Below are the code and all the weights of a small trained network. Each question names an input and a class and asks about switching units off, where a switched-off unit gives its printed mean instead of its output.

import numpy as np


def w(rows, s, z=0):
    codes = np.array(rows[::2]) - 128.0
    scale = np.full(codes.shape[1], s)
    scale[-1] = z or s
    return codes * scale


def norm(h):
    return h / np.sqrt((h * h).mean(-1, keepdims=True) + 1e-5)


def f(y):
    return y / 2 * (1 + np.tanh(0.7978845608 * (y + 0.044715 * y**3)))


def log_softmax(a):
    a = a - a.max(-1, keepdims=True)
    return a - np.log(np.exp(a).sum(-1, keepdims=True))


def net(x, mask):
    res = np.array(x, float).reshape(1, 3) / 4 @ E
    u = 0
    for l in range(2):
        y = f(norm(res) @ A[l][:, :-1].T + A[l][:, -1])
        res = res + np.where(mask[u : u + 6], y, B[l][:, -1]) @ B[l][:, :-1]
        u += 6
    return log_softmax(norm(res)[-1] @ U[:, :-1].T + U[:, -1])


A, B = {}, {}
E = w([
[172,76,141,181,63,123,92],'x0',
[122,33,128,127,89,67,8],'x1',
[99,163,67,111,170,16,73],'x2',
],0.0012)
A[0] = w([
[120,197,44,131,176,35,83,26],'L0N0',
[118,182,78,149,201,41,116,12],'L0N1',
[137,219,117,66,196,164,225,45],'L0N2',
[88,78,118,150,150,85,88,158],'L0N3',
[137,106,116,157,128,78,77,4],'L0N4',
[44,162,86,4,184,89,103,43],'L0N5',
],0.0039,0.0026)
B[0] = w([
[132,92,98,225,143,125,199,210],'L0N0',
[91,58,90,187,173,111,125,174],'L0N1',
[80,182,201,26,182,216,2,253],'L0N2',
[155,189,188,101,83,151,110,184],'L0N3',
[72,186,140,84,203,101,55,118],'L0N4',
[171,148,102,77,67,120,209,205],'L0N5',
],0.0043,0.0024)
A[1] = w([
[96,132,198,103,127,119,27,83],'L1N0',
[75,182,141,40,232,216,148,42],'L1N1',
[51,172,119,44,232,221,108,3],'L1N2',
[166,137,134,216,98,184,131,67],'L1N3',
[38,104,3,238,214,25,184,73],'L1N4',
[118,67,130,57,65,112,150,94],'L1N5',
],0.0051,0.0037)
B[1] = w([
[150,69,66,90,98,89,21,201],'L1N0',
[41,214,249,93,202,182,49,253],'L1N1',
[72,249,211,89,159,220,127,241],'L1N2',
[98,78,187,175,157,176,171,140],'L1N3',
[2,16,67,48,249,80,226,245],'L1N4',
[124,247,110,122,175,113,144,133],'L1N5',
],0.0048,0.0037)
U = w([
[183,212,24,236,206,110,153,4],'0',
[19,244,243,30,235,233,98,252],'1',
[229,239,23,15,25,12,253,30],'2',
[221,30,40,60,11,19,17,241],'3',
[230,35,237,243,22,238,240,136],'4',
[4,10,14,16,242,22,249,236],'5',
],0.0055,0.0047)

Each question gives the input, the list of numbers given to net, and the class t.
The units are the neurons (one row each of A and B). Each row of codes is followed by its name. A weight is (code - 128) times the scale printed after its matrix; where a second scale follows, it is the last column's (A, B and U).
mask holds one flag per neuron, layer by layer. A switched-off neuron (its flag False) gives its mean, the last column of its row in B, instead of its output. The means were averaged over made-up inputs and are rounded, as every weight is.
A unit's drop is (log p(t) with every unit on - log p(t) with that unit switched off) / (log p(t) with every unit on - log p(t) with every unit switched off).
The circuit of an input: a set's keep is (log p(t) with only the set's units on - log p(t) with every unit switched off) / (log p(t) with every unit on - log p(t) with every unit switched off). Starting from all 12 units, units are removed one at a time, each time the one whose removal leaves the highest keep (on an exact tie, the one counted first), for as long as the keep stays at least 0.8.
units of the circuit, in order: the units of the circuit, biggest drop first
most important unit: the unit with the biggest drop
k most important neurons: the k neurons with the biggest drops, biggest first
top k neurons in layer l: the k neurons of layer l with the biggest drops, biggest first
input [2,6,-8], class 4: 4 most important neurons	(L0N2; L1N4; L1N1; L1N3)
input [-5,-3,8], class 5: 2 most important neurons	(L0N0; L0N1)
input [-5,6,-4], class 3: units of the circuit, in order	(L0N0; L0N2; L1N1; L1N4)
input [-6,5,-4], class 2: most important unit	L0N2
input [3,0,-5], class 4: units of the circuit, in order	(L0N2; L1N4; L1N1)
input [-8,8,1], class 2: 2 most important neurons	(L0N5; L0N3)
input [-6,-3,8], class 5: units of the circuit, in order	(L0N0; L1N4)
input [-5,6,-3], class 2: top 3 neurons in layer 1	(L1N5; L1N1; L1N4)
input [-8,5,-4], class 2: units of the circuit, in order	(L0N2; L0N5; L1N1; L1N4)
input [-4,8,7], class 5: units of the circuit, in order	(L0N2; L1N4)
input [-2,7,3], class 3: units of the circuit, in order	(L1N4; L1N1)
input [-4,4,-3], class 2: 2 most important neurons	(L0N2; L1N1)
input [7,0,-1], class 4: 2 most important neurons	(L0N2; L1N4)
input [8,6,7], class 3: most important unit	L0N3
input [-3,6,-7], class 4: top 4 neurons in layer 1	(L1N4; L1N1; L1N2; L1N3)
input [4,-3,1], class 4: 3 most important neurons	(L0N2; L0N4; L1N4)
input [-4,8,-7], class 3: 2 most important neurons	(L0N0; L0N5)
input [-7,7,-5], class 2: 4 most important neurons	(L0N2; L1N1; L1N5; L1N4)
input [-4,7,2], class 2: top 4 neurons in layer 0	(L0N3; L0N2; L0N5; L0N0)
input [-7,8,-1], class 2: 2 most important neurons	(L0N2; L0N5)
input [-7,0,4], class 5: top 2 neurons in layer 1	(L1N4; L1N2)
input [5,8,-7], class 3: most important unit	L0N0
input [2,4,-7], class 4: 2 most important neurons	(L0N2; L1N4)
input [-5,5,-8], class 4: top 2 neurons in layer 0	(L0N2; L0N5)
input [0,5,5], class 5: 2 most important neurons	(L0N2; L0N0)
